Below is a small trained network, with its code and all its weights. Each question gives an input and a class and asks what happens when units are switched off, that is, made to give their printed mean instead of their output.

import numpy as np


def w(rows, s, z=0):
    codes = np.array(rows[::2]) - 128.0
    scale = np.full(codes.shape[1], s)
    scale[-1] = z or s
    return codes * scale


def norm(h):
    return h / np.sqrt((h * h).mean(-1, keepdims=True) + 1e-5)


def f(y):
    return np.maximum(y, 0)


def log_softmax(a):
    a = a - a.max(-1, keepdims=True)
    return a - np.log(np.exp(a).sum(-1, keepdims=True))


def net(x, mask):
    res = np.array(x, float).reshape(1, 7) / 4 @ E
    u = 0
    for l in range(2):
        y = f(norm(res) @ A[l][:, :-1].T + A[l][:, -1])
        res = res + np.where(mask[u : u + 15], y, B[l][:, -1]) @ B[l][:, :-1]
        u += 15
    return log_softmax(norm(res)[-1] @ U[:, :-1].T + U[:, -1])


A, B = {}, {}
E = w([
[134,122,132,123,131,132,130,129,134,121],'x0',
[127,170,120,132,191,120,182,159,226,111],'x1',
[116,161,115,165,87,89,122,140,108,157],'x2',
[222,84,66,219,153,114,149,123,116,88],'x3',
[204,143,178,108,242,2,87,108,134,189],'x4',
[158,126,197,178,134,166,121,169,113,135],'x5',
[150,126,96,85,151,113,187,198,76,175],'x6',
],0.0068)
A[0] = w([
[122,136,163,148,146,142,199,153,164,100,15],'L0N0',
[170,92,193,136,174,209,105,163,124,102,202],'L0N1',
[92,201,83,149,186,136,154,147,217,116,249],'L0N2',
[156,41,158,129,198,39,75,95,146,161,183],'L0N3',
[154,168,176,169,142,162,82,168,68,92,68],'L0N4',
[120,53,125,100,111,152,88,72,54,134,145],'L0N5',
[146,77,131,130,167,131,94,107,58,171,136],'L0N6',
[93,111,90,208,118,59,167,135,80,110,209],'L0N7',
[144,153,72,84,172,113,143,143,57,136,171],'L0N8',
[175,145,140,92,146,125,141,105,129,137,174],'L0N9',
[74,130,69,68,122,40,103,60,94,51,245],'L0N10',
[125,175,204,155,127,122,90,195,118,102,124],'L0N11',
[171,57,95,87,111,167,134,141,167,83,162],'L0N12',
[107,82,79,97,137,135,185,181,66,164,66],'L0N13',
[60,115,136,196,91,105,122,1,148,96,149],'L0N14',
],0.0088,0.0015)
B[0] = w([
[185,141,91,96,25,149,148,63,118,101,170],'L0N0',
[67,149,77,120,134,10,153,156,105,66,204],'L0N1',
[221,74,143,76,76,129,44,123,41,92,227],'L0N2',
[42,199,117,144,96,150,157,115,151,176,254],'L0N3',
[114,106,71,62,128,151,148,127,35,116,178],'L0N4',
[254,140,89,63,107,115,120,95,242,58,215],'L0N5',
[153,128,149,153,111,124,167,105,161,103,200],'L0N6',
[89,75,132,90,114,115,110,177,147,150,200],'L0N7',
[81,171,181,104,103,182,141,130,145,60,202],'L0N8',
[98,89,70,218,111,87,118,172,160,55,170],'L0N9',
[134,45,113,112,179,133,145,170,14,104,218],'L0N10',
[103,24,94,113,175,90,113,152,62,83,181],'L0N11',
[42,169,129,173,124,77,149,135,186,163,199],'L0N12',
[138,239,152,178,196,177,37,164,149,109,215],'L0N13',
[102,216,169,158,169,156,91,204,110,121,223],'L0N14',
],0.0064,0.007)
A[1] = w([
[66,84,91,110,36,253,175,127,126,110,173],'L1N0',
[108,162,118,108,53,118,167,221,113,99,176],'L1N1',
[111,128,155,126,204,42,196,36,140,214,88],'L1N2',
[177,133,27,216,98,159,176,141,159,102,81],'L1N3',
[242,147,197,66,155,17,138,117,189,134,161],'L1N4',
[104,101,201,23,61,190,131,168,171,191,207],'L1N5',
[159,115,83,214,154,148,171,148,138,105,106],'L1N6',
[122,110,51,70,161,126,122,84,244,104,185],'L1N7',
[164,101,129,47,168,115,86,55,22,117,196],'L1N8',
[182,148,102,74,148,172,223,205,124,202,170],'L1N9',
[131,110,119,146,37,90,75,189,123,221,139],'L1N10',
[68,216,125,163,102,201,161,202,155,193,255],'L1N11',
[161,157,206,137,117,119,145,134,101,111,209],'L1N12',
[117,109,83,194,106,57,174,52,246,124,149],'L1N13',
[7,96,119,163,168,133,143,145,119,76,218],'L1N14',
],0.0071,0.0014)
B[1] = w([
[85,159,89,190,165,41,211,34,115,172,215],'L1N0',
[130,114,129,95,96,69,128,145,165,148,254],'L1N1',
[66,95,80,187,66,152,230,97,182,157,163],'L1N2',
[184,112,206,117,166,171,147,51,178,189,193],'L1N3',
[155,139,81,147,81,212,171,66,140,137,173],'L1N4',
[254,82,207,134,150,138,92,108,146,186,177],'L1N5',
[100,117,165,51,191,109,12,133,73,189,170],'L1N6',
[114,160,157,102,75,75,179,167,64,96,170],'L1N7',
[156,101,117,188,116,118,180,160,161,122,188],'L1N8',
[96,163,133,220,192,195,62,33,71,44,157],'L1N9',
[212,168,194,65,85,96,208,197,139,81,157],'L1N10',
[108,96,134,169,127,165,112,162,182,129,206],'L1N11',
[104,161,66,153,115,155,84,34,117,74,157],'L1N12',
[142,134,157,78,112,175,119,205,117,151,168],'L1N13',
[152,130,147,74,165,124,129,228,146,168,223],'L1N14',
],0.0068,0.0084)
U = w([
[160,169,145,112,102,80,170,175,151,103,210],'0',
[50,143,73,217,96,125,215,56,174,198,127],'1',
[224,146,84,115,65,112,126,2,92,54,130],'2',
[70,228,127,174,210,164,31,114,94,36,109],'3',
[154,120,114,86,98,84,126,180,171,130,135],'4',
[99,78,67,96,190,38,185,142,5,88,79],'5',
[186,38,215,68,172,125,105,108,158,240,101],'6',
[95,22,73,105,177,234,100,78,42,177,1],'7',
],0.0093,0.0065)

Each question gives the input, the list of numbers given to net, and the class t.
The units are the neurons (one row each of A and B). Each row of codes is followed by its name. A weight is (code - 128) times the scale printed after its matrix; where a second scale follows, it is the last column's (A, B and U).
mask holds one flag per neuron, layer by layer. A switched-off neuron (its flag False) gives its mean, the last column of its row in B, instead of its output. The means were averaged over made-up inputs and are rounded, as every weight is.
A unit's drop is (log p(t) with every unit on - log p(t) with that unit switched off) / (log p(t) with every unit on - log p(t) with every unit switched off).
The circuit of an input: a set's keep is (log p(t) with only the set's units on - log p(t) with every unit switched off) / (log p(t) with every unit on - log p(t) with every unit switched off). Starting from the 12 units with the biggest drops (on a tie, the unit counted first), units are removed one at a time, each time the one whose removal leaves the highest keep (on an exact tie, the one counted first), for as long as the keep stays at least 0.8.
units of the circuit, in order: the units of the circuit, biggest drop first
most important unit: the unit with the biggest drop
k most important neurons: the k neurons with the biggest drops, biggest first
k most important neurons of layer l: the k neurons of layer l with the biggest drops, biggest first
input [3,-7,-5,1,6,-2,-1], class 2: units of the circuit, in order	(L1N4)
input [1,2,-1,2,-8,7,4], class 1: 2 most important neurons	(L1N0; L0N0)
input [1,-6,7,8,4,1,-2], class 6: 4 most important neurons of layer 0	(L0N2; L0N3; L0N6; L0N1)
input [-2,6,-4,2,-2,7,7], class 3: 3 most important neurons	(L0N13; L1N9; L0N5)
input [1,2,2,7,6,3,-4], class 6: 2 most important neurons	(L1N13; L1N6)
input [-5,2,-2,-2,6,-3,-2], class 1: units of the circuit, in order	(L1N2; L0N3)
input [5,-3,6,2,5,8,6], class 5: units of the circuit, in order	(L0N11; L0N4)
input [1,-3,2,-2,-6,-7,1], class 5: 4 most important neurons of layer 0	(L0N10; L0N3; L0N6; L0N0)
input [3,2,-1,6,6,-6,5], class 1: 4 most important neurons	(L0N3; L1N2; L0N11; L0N14)
input [-1,-1,-7,7,-2,8,-3], class 5: 2 most important neurons	(L0N1; L0N4)
input [6,-7,3,0,-5,2,5], class 2: units of the circuit, in order	(L0N5; L1N14)
input [-3,6,-1,3,2,-7,0], class 5: 2 most important neurons	(L0N10; L0N5)
input [6,-7,-4,-4,4,-1,8], class 3: 3 most important neurons	(L0N13; L0N2; L0N3)
input [-5,5,0,-8,-3,4,3], class 6: most important neuron	(L1N5)
input [1,-4,2,-8,-6,7,5], class 6: 2 most important neurons of layer 1	(L1N5; L1N7)
input [-4,0,0,-2,-6,-3,-8], class 3: 2 most important neurons	(L0N14; L0N3)
input [4,5,1,6,1,-4,2], class 6: 3 most important neurons	(L1N3; L0N5; L0N1)
input [7,-7,2,-3,-1,-6,6], class 2: 2 most important neurons of layer 0	(L0N5; L0N14)
input [-1,7,-1,5,1,-3,7], class 2: units of the circuit, in order	(L0N2; L1N4; L1N9)
input [6,-5,-7,5,-7,-6,4], class 0: most important unit	L0N12
input [-4,-4,-5,-4,-5,-8,-3], class 5: units of the circuit, in order	(L0N10; L1N0)
